Below are the code and all the weights of a small trained network. Each question names an input and a class and asks about switching units off, where a switched-off unit gives its printed mean instead of its output.

import numpy as np


def w(rows, s, z=0):
    codes = np.array(rows[::2]) - 128.0
    scale = np.full(codes.shape[1], s)
    scale[-1] = z or s
    return codes * scale


def norm(h):
    return h / np.sqrt((h * h).mean(-1, keepdims=True) + 1e-5)


def f(y):
    return y / 2 * (1 + np.tanh(0.7978845608 * (y + 0.044715 * y**3)))


def log_softmax(a):
    a = a - a.max(-1, keepdims=True)
    return a - np.log(np.exp(a).sum(-1, keepdims=True))


def net(x, mask):
    res = np.array(x, float).reshape(1, 3) / 4 @ E
    u = 0
    for l in range(3):
        y = f(norm(res) @ A[l][:, :-1].T + A[l][:, -1])
        res = res + np.where(mask[u : u + 12], y, B[l][:, -1]) @ B[l][:, :-1]
        u += 12
    return log_softmax(norm(res)[-1] @ U[:, :-1].T + U[:, -1])


A, B = {}, {}
E = w([
[121,216,21,71,44],'x0',
[107,219,148,66,254],'x1',
[41,58,43,98,226],'x2',
],0.0057)
A[0] = w([
[93,215,106,83,175,183],'0.n0',
[141,148,114,72,118,2],'0.n1',
[55,46,104,116,193,89],'0.n2',
[44,65,72,86,165,209],'0.n3',
[59,3,47,173,73,75],'0.n4',
[148,23,153,216,73,100],'0.n5',
[73,101,24,43,115,61],'0.n6',
[153,209,59,58,51,65],'0.n7',
[52,122,37,52,106,23],'0.n8',
[169,146,208,142,148,154],'0.n9',
[137,90,68,112,51,48],'0.n10',
[112,170,98,128,77,159],'0.n11',
],0.012,0.0063)
B[0] = w([
[27,135,129,101,131,221],'0.n0',
[65,98,128,174,98,119],'0.n1',
[129,53,175,32,76,218],'0.n2',
[171,55,127,166,168,255],'0.n3',
[201,174,221,170,74,229],'0.n4',
[74,138,123,56,15,229],'0.n5',
[153,159,135,255,149,192],'0.n6',
[121,63,119,26,78,213],'0.n7',
[121,198,101,228,174,178],'0.n8',
[136,238,146,134,185,199],'0.n9',
[255,169,136,178,155,167],'0.n10',
[162,132,80,84,98,179],'0.n11',
],0.0095,0.0085)
A[1] = w([
[35,191,111,198,223,99],'1.n0',
[252,114,102,93,90,82],'1.n1',
[38,103,186,152,124,54],'1.n2',
[104,14,97,171,242,104],'1.n3',
[160,42,199,179,137,180],'1.n4',
[147,201,59,194,247,141],'1.n5',
[154,199,143,97,40,103],'1.n6',
[141,202,171,157,169,93],'1.n7',
[162,152,146,215,110,48],'1.n8',
[171,154,70,215,80,2],'1.n9',
[93,175,172,207,61,53],'1.n10',
[122,102,161,28,193,152],'1.n11',
],0.011,0.0047)
B[1] = w([
[248,60,115,114,86,222],'1.n0',
[152,96,115,166,212,212],'1.n1',
[167,187,146,124,104,144],'1.n2',
[94,148,57,25,118,209],'1.n3',
[65,150,139,129,147,226],'1.n4',
[184,136,119,170,142,219],'1.n5',
[71,100,92,115,189,255],'1.n6',
[110,140,154,178,108,177],'1.n7',
[71,128,126,142,133,152],'1.n8',
[110,174,128,155,163,149],'1.n9',
[89,154,36,87,137,163],'1.n10',
[93,173,121,162,133,207],'1.n11',
],0.012,0.0066)
A[2] = w([
[89,111,235,147,115,86],'2.n0',
[177,71,69,121,157,11],'2.n1',
[113,149,122,215,145,144],'2.n2',
[124,66,107,72,108,92],'2.n3',
[92,141,159,53,120,193],'2.n4',
[122,49,247,143,103,2],'2.n5',
[112,172,70,137,155,84],'2.n6',
[135,103,91,133,188,124],'2.n7',
[146,91,118,145,187,85],'2.n8',
[113,38,106,115,133,81],'2.n9',
[79,176,94,120,71,97],'2.n10',
[116,102,134,131,123,114],'2.n11',
],0.016,0.007)
B[2] = w([
[254,78,75,93,88,176],'2.n0',
[141,52,121,96,5,173],'2.n1',
[139,160,232,150,150,188],'2.n2',
[159,144,198,179,171,224],'2.n3',
[80,174,69,175,160,255],'2.n4',
[218,12,16,43,18,188],'2.n5',
[163,65,174,69,173,152],'2.n6',
[145,110,202,79,18,165],'2.n7',
[149,132,140,61,70,142],'2.n8',
[145,133,182,184,93,183],'2.n9',
[86,79,184,62,204,174],'2.n10',
[155,180,71,115,128,130],'2.n11',
],0.0091,0.0085)
U = w([
[8,146,110,56,146,213],'0',
[215,48,106,69,48,6],'1',
[180,198,172,239,142,169],'2',
],0.018,0.0014)

Each question gives the input, the list of numbers given to net, and the class t.
The units are the neurons (one row each of A and B). Each row of codes is followed by its name. A weight is (code - 128) times the scale printed after its matrix; where a second scale follows, it is the last column's (A, B and U).
mask holds one flag per neuron, layer by layer. A switched-off neuron (its flag False) gives its mean, the last column of its row in B, instead of its output. The means were averaged over made-up inputs and are rounded, as every weight is.
A unit's drop is (log p(t) with every unit on - log p(t) with that unit switched off) / (log p(t) with every unit on - log p(t) with every unit switched off).
unit that matters most: the unit with the biggest drop
top k neurons: the k neurons with the biggest drops, biggest first
top k neurons in layer l: the k neurons of layer l with the biggest drops, biggest first
drop of u: that unit's drop, to one decimal
input [-8,0,-6], class 0: top 2 neurons	[0.n5 1.n10]
input [0,3,2], class 0: top 2 neurons	[0.n2 1.n3]
input [0,5,-5], class 2: top 2 neurons in layer 1	[1.n3 1.n0]
input [-2,-6,0], class 0: top 4 neurons	[0.n5 1.n10 0.n2 0.n3]
input [1,-6,8], class 2: unit that matters most	0.n6
input [1,0,7], class 2: top 2 neurons	[0.n8 0.n4]
input [1,0,2], class 2: top 2 neurons	[0.n8 0.n6]
input [1,-8,1], class 2: top 3 neurons	[0.n10 1.n3 0.n0]
input [-5,-8,0], class 0: top 3 neurons in layer 0	[0.n5 0.n3 0.n2]
input [1,1,-8], class 0: top 2 neurons in layer 1	[1.n0 1.n6]
input [-7,0,-8], class 0: top 3 neurons	[0.n5 1.n10 0.n3]
input [2,-5,6], class 2: drop of 1.n2	0.0
input [4,6,4], class 1: drop of 1.n0	0.2
input [-2,1,-4], class 2: unit that matters most	0.n9
